Below are the code and all the weights of a small trained network. Each question names an input and a class and asks about switching units off, where a switched-off unit gives its printed mean instead of its output.

import numpy as np


def w(rows, s, z=0):
    codes = np.array(rows[::2]) - 128.0
    scale = np.full(codes.shape[1], s)
    scale[-1] = z or s
    return codes * scale


def f(y):
    return np.maximum(y, 0)


def log_softmax(a):
    a = a - a.max(-1, keepdims=True)
    return a - np.log(np.exp(a).sum(-1, keepdims=True))


def net(x, mask):
    res = np.array(x, float).reshape(1, 6) / 4 @ E
    y = f(res @ A[0][:, :-1].T + A[0][:, -1])
    res = res + np.where(mask, y, B[0][:, -1]) @ B[0][:, :-1]
    return log_softmax(res[-1] @ U[:, :-1].T + U[:, -1])


A, B = {}, {}
E = w([
[125,130,124,134],'x0',
[124,254,122,133],'x1',
[190,118,204,161],'x2',
[137,121,129,110],'x3',
[120,149,110,232],'x4',
[119,131,128,156],'x5',
],0.0089)
A[0] = w([
[254,139,242,139,169],'neuron 0',
[179,109,180,161,134],'neuron 1',
[200,67,74,153,79],'neuron 2',
[134,117,24,235,148],'neuron 3',
[172,31,108,159,53],'neuron 4',
[142,57,142,152,80],'neuron 5',
[146,252,168,118,7],'neuron 6',
[80,41,148,150,63],'neuron 7',
[89,120,176,45,156],'neuron 8',
[179,202,87,128,29],'neuron 9',
[156,45,83,63,82],'neuron 10',
[242,122,166,212,148],'neuron 11',
],0.008,0.0015)
B[0] = w([
[77,35,34,51,255],'neuron 0',
[70,156,94,56,189],'neuron 1',
[99,128,194,190,172],'neuron 2',
[196,87,71,132,238],'neuron 3',
[104,185,205,128,197],'neuron 4',
[78,159,171,126,181],'neuron 5',
[103,163,254,135,233],'neuron 6',
[93,117,203,175,187],'neuron 7',
[219,56,107,204,197],'neuron 8',
[74,139,165,179,190],'neuron 9',
[166,58,151,174,205],'neuron 10',
[170,108,56,36,230],'neuron 11',
],0.0072,0.0054)
U = w([
[102,122,118,84,242],'0',
[118,146,248,142,7],'1',
[189,127,136,127,123],'2',
],0.013,0.0015)

Each question gives the input, the list of numbers given to net, and the class t.
The units are the neurons (one row each of A and B). Each row of codes is followed by its name. A weight is (code - 128) times the scale printed after its matrix; where a second scale follows, it is the last column's (A, B and U).
mask holds one flag per neuron, in row order. A switched-off neuron (its flag False) gives its mean, the last column of its row in B, instead of its output. The means were averaged over made-up inputs and are rounded, as every weight is.
A unit's drop is (log p(t) with every unit on - log p(t) with that unit switched off) / (log p(t) with every unit on - log p(t) with every unit switched off).
The circuit of an input: a set's keep is (log p(t) with only the set's units on - log p(t) with every unit switched off) / (log p(t) with every unit on - log p(t) with every unit switched off). Starting from all 12 units, units are removed one at a time, each time the one whose removal leaves the highest keep (on an exact tie, the one counted first), for as long as the keep stays at least 0.8.
circuit, biggest first: the units of the circuit, biggest drop first
top k neurons: the k neurons with the biggest drops, biggest first
drop when u is switched off: that unit's drop, to one decimal
input [1,-8,3,6,-8,-6], class 1: top 2 neurons -> (neuron 4; neuron 7)
input [2,-4,7,4,-1,6], class 0: circuit, biggest first -> (neuron 0; neuron 1)
input [1,-5,-2,6,-8,-8], class 2: circuit, biggest first -> (neuron 8; neuron 10)
input [3,7,-2,6,1,-8], class 1: circuit, biggest first -> (neuron 6; neuron 0)
input [-6,3,5,-2,5,3], class 0: circuit, biggest first -> (neuron 0; neuron 11; neuron 1)
input [-3,-8,0,1,5,0], class 1: circuit, biggest first -> (neuron 4; neuron 7)
input [3,-8,8,1,0,-8], class 0: circuit, biggest first -> (neuron 0)
input [-4,-6,7,1,7,7], class 0: top 2 neurons -> (neuron 11; neuron 0)
input [8,-2,-3,-8,-7,3], class 2: top 2 neurons -> (neuron 8; neuron 0)
input [-1,-7,7,-7,2,3], class 0: top 4 neurons -> (neuron 0; neuron 11; neuron 1; neuron 6)
input [4,-8,8,8,2,-5], class 0: drop when neuron 7 is switched off -> -0.2
input [0,-7,-2,-4,5,-2], class 1: drop when neuron 7 is switched off -> 0.2
input [-1,-8,-7,-2,8,0], class 1: drop when neuron 2 is switched off -> 0.2
input [1,-6,-4,1,-6,-1], class 1: drop when neuron 4 is switched off -> 0.1
input [-5,-6,-4,-8,3,-8], class 1: top neuron -> (neuron 0)
